Below is a small trained network, with its code and all its weights. Each question gives an input and a target symbol and asks what happens when units are switched off, that is, made to give their printed mean instead of their output.

import numpy as np


def w(rows, s, z=0):
    codes = np.array(rows[::2]) - 128.0
    scale = np.full(codes.shape[1], s)
    scale[-1] = z or s
    return codes * scale


def norm(h):
    return h / np.sqrt((h * h).mean(-1, keepdims=True) + 1e-5)


def f(y):
    return np.maximum(y, 0)


def softmax(a):
    e = np.exp(a - a.max(-1, keepdims=True))
    return e / e.sum(-1, keepdims=True)


def log_softmax(a):
    a = a - a.max(-1, keepdims=True)
    return a - np.log(np.exp(a).sum(-1, keepdims=True))


def net(x, mask):
    ids = ['Σαβεζθ'.index(c) for c in x.split()]
    T = len(ids)
    res = E[ids] + P[:T]
    u = 0
    for l in range(3):
        q, k, v = (norm(res) @ M[l].T for M in (Q, K, V))
        z = softmax(np.where(np.tri(T) > 0, q @ k.T / 4**0.5, -1e9)) @ v
        res = res + np.where(mask[u], z, O[l][:, -1]) @ O[l][:, :-1]
        u += 1
        y = f(norm(res) @ A[l][:, :-1].T + A[l][:, -1])
        res = res + np.where(mask[u : u + 4], y, B[l][:, -1]) @ B[l][:, :-1]
        u += 4
    return log_softmax(norm(res)[-1] @ U[:, :-1].T + U[:, -1])


Q, K, V, O, A, B = {}, {}, {}, {}, {}, {}
E = w([
[186,118,249],'Σ',
[172,186,35],'α',
[41,214,189],'β',
[200,120,2],'ε',
[108,86,170],'ζ',
[140,154,158],'θ',
],0.0066)
P = w([
[129,139,191],'0',
[132,152,99],'1',
[81,35,111],'2',
[180,133,139],'3',
[154,217,144],'4',
[112,18,91],'5',
[163,113,175],'6',
[141,237,160],'7',
[91,62,81],'8',
[154,109,174],'9',
[146,255,151],'10',
[107,68,137],'11',
[161,98,168],'12',
],0.0099)
Q[0] = w([
[82,163,170],'L0H1',
[132,153,170],'L0H1',
[189,78,166],'L0H1',
[198,151,254],'L0H1',
],0.0092)
K[0] = w([
[39,86,172],'L0H1',
[116,3,116],'L0H1',
[198,165,15],'L0H1',
[87,204,39],'L0H1',
],0.0077)
V[0] = w([
[123,251,102],'L0H1',
[150,157,62],'L0H1',
[112,195,156],'L0H1',
[190,207,4],'L0H1',
],0.0042)
O[0] = w([
[97,124,123,176],'L0H1',
[204,255,182,182],'L0H1',
[129,108,115,127],'L0H1',
[117,111,73,253],'L0H1',
],0.0063,0.003)
A[0] = w([
[28,68,116,4],'L0N1',
[186,131,221,167],'L0N2',
[59,199,158,66],'L0N3',
[103,254,94,64],'L0N4',
],0.0085,0.0029)
B[0] = w([
[210,79,50,166],'L0N1',
[100,172,2,219],'L0N2',
[237,100,78,180],'L0N3',
[116,158,173,253],'L0N4',
],0.0076,0.0036)
Q[1] = w([
[99,94,94],'L1H1',
[191,186,191],'L1H1',
[150,91,95],'L1H1',
[132,254,179],'L1H1',
],0.0082)
K[1] = w([
[91,160,153],'L1H1',
[204,108,58],'L1H1',
[37,122,150],'L1H1',
[249,162,86],'L1H1',
],0.012)
V[1] = w([
[34,184,95],'L1H1',
[255,85,53],'L1H1',
[209,86,75],'L1H1',
[17,144,8],'L1H1',
],0.0037)
O[1] = w([
[48,91,169,131],'L1H1',
[252,39,68,253],'L1H1',
[192,109,25,204],'L1H1',
[221,150,177,176],'L1H1',
],0.0037,0.0032)
A[1] = w([
[111,99,220,14],'L1N1',
[95,35,13,163],'L1N2',
[255,92,88,3],'L1N3',
[135,94,12,247],'L1N4',
],0.0048,0.00065)
B[1] = w([
[158,1,183,129],'L1N1',
[80,64,99,225],'L1N2',
[145,150,181,251],'L1N3',
[162,113,144,254],'L1N4',
],0.009,0.0048)
Q[2] = w([
[55,7,75],'L2H1',
[126,215,153],'L2H1',
[89,231,34],'L2H1',
[111,116,140],'L2H1',
],0.013)
K[2] = w([
[9,109,170],'L2H1',
[235,102,112],'L2H1',
[157,110,176],'L2H1',
[94,102,111],'L2H1',
],0.015)
V[2] = w([
[129,84,113],'L2H1',
[105,152,30],'L2H1',
[173,1,138],'L2H1',
[159,31,98],'L2H1',
],0.0095)
O[2] = w([
[176,52,180,120],'L2H1',
[107,74,9,225],'L2H1',
[139,77,159,215],'L2H1',
[132,25,136,251],'L2H1',
],0.011,0.0016)
A[2] = w([
[186,156,176,99],'L2N1',
[2,168,144,98],'L2N2',
[107,33,145,199],'L2N3',
[169,90,98,252],'L2N4',
],0.0086,0.0015)
B[2] = w([
[62,50,96,180],'L2N1',
[87,238,253,145],'L2N2',
[25,188,184,203],'L2N3',
[145,196,115,254],'L2N4',
],0.007,0.0051)
U = w([
[126,152,181,150],'Σ',
[121,196,148,124],'α',
[91,189,117,142],'β',
[254,115,136,116],'ε',
[106,78,109,242],'ζ',
[107,130,3,5],'θ',
],0.0098,0.003)

Each question gives the input, a string of symbols that net reads in full, and the target symbol t.
The units are the heads (4 rows each of Q, K, V and O) and the neurons (one row each of A and B). Each row of codes is followed by its name. A weight is (code - 128) times the scale printed after its matrix; where a second scale follows, it is the last column's (O, A, B and U).
mask holds one flag per unit, layer by layer, with each layer's heads first. A switched-off unit (its flag False) gives its mean, the last column of its rows in O or B, instead of its output. The means were averaged over made-up inputs and are rounded, as every weight is.
A unit's drop is (log p(t) with every unit on - log p(t) with that unit switched off) / (log p(t) with every unit on - log p(t) with every unit switched off).
unit that matters most: the unit with the biggest drop
top k neurons: the k neurons with the biggest drops, biggest first
top k neurons in layer l: the k neurons of layer l with the biggest drops, biggest first
drop when u is switched off: that unit's drop, to one decimal
input Σ ε ε β Σ ε, target α: top 4 neurons	[L0N3, L0N2, L0N1, L1N4]
input θ β ε β θ β ε β ε ε α, target ε: top 2 neurons	[L0N2, L0N4]
input β β ζ, target β: top 2 neurons	[L0N1, L0N2]
input Σ ε ε ε ε Σ, target α: top neuron in layer 0	[L0N3]
input α β β ε ε ε ε α, target ε: top 2 neurons	[L0N4, L0N2]
input β β ε θ α β ε ε ε, target β: top 2 neurons	[L0N1, L1N2]
input Σ ε α α θ β, target α: top 2 neurons	[L0N3, L0N2]
input α ε ε α ε ε ε ε ε ε θ ε ζ, target θ: top 2 neurons in layer 1	[L1N2, L1N4]
input ζ α ε, target Σ: top 2 neurons	[L1N1, L0N3]
input ζ Σ ζ ε α Σ β Σ β, target Σ: top 2 neurons	[L0N3, L0N2]
input Σ ε ε ε α ε ε β α, target α: top 3 neurons	[L0N3, L0N2, L1N2]
input ζ β Σ β β ε ε α β ε ε θ, target Σ: top 2 neurons	[L0N3, L1N1]
input α ζ β θ β ε α Σ α α β β, target θ: top 2 neurons	[L0N1, L0N3]
input α ε α ε β ε ε θ ε ζ, target θ: unit that matters most	L0N2
input Σ ε ε α α θ ε α ε ε θ θ, target α: top 3 neurons	[L0N3, L1N2, L0N2]
input β ε β ζ ε θ, target β: top 2 neurons in layer 0	[L0N1, L0N2]
input α ε ε ε ε α ε α ζ ε Σ β, target θ: top 2 neurons in layer 1	[L1N4, L1N2]
input Σ θ Σ ε α ε α α α β β θ θ, target θ: top 2 neurons	[L0N2, L1N4]
input β ε θ Σ ζ α ζ Σ ε α β ζ, target β: top 2 neurons in layer 0	[L0N2, L0N1]
input α ε α β α Σ, target θ: top 2 neurons in layer 1	[L1N4, L1N3]
input ζ θ ε θ β ε β ε ε ε ε ε, target Σ: unit that matters most	L0H1
input α α ε ε α Σ, target θ: top 2 neurons in layer 0	[L0N4, L0N1]
input ζ β β θ ε Σ θ θ Σ, target Σ: top 2 neurons in layer 0	[L0N2, L0N3]
input Σ ε ε ε ε ε ε α ε, target α: top 2 neurons in layer 1	[L1N2, L1N1]
input β α ζ α β ε ε ε θ, target β: drop when L1H1 is switched off	1.2
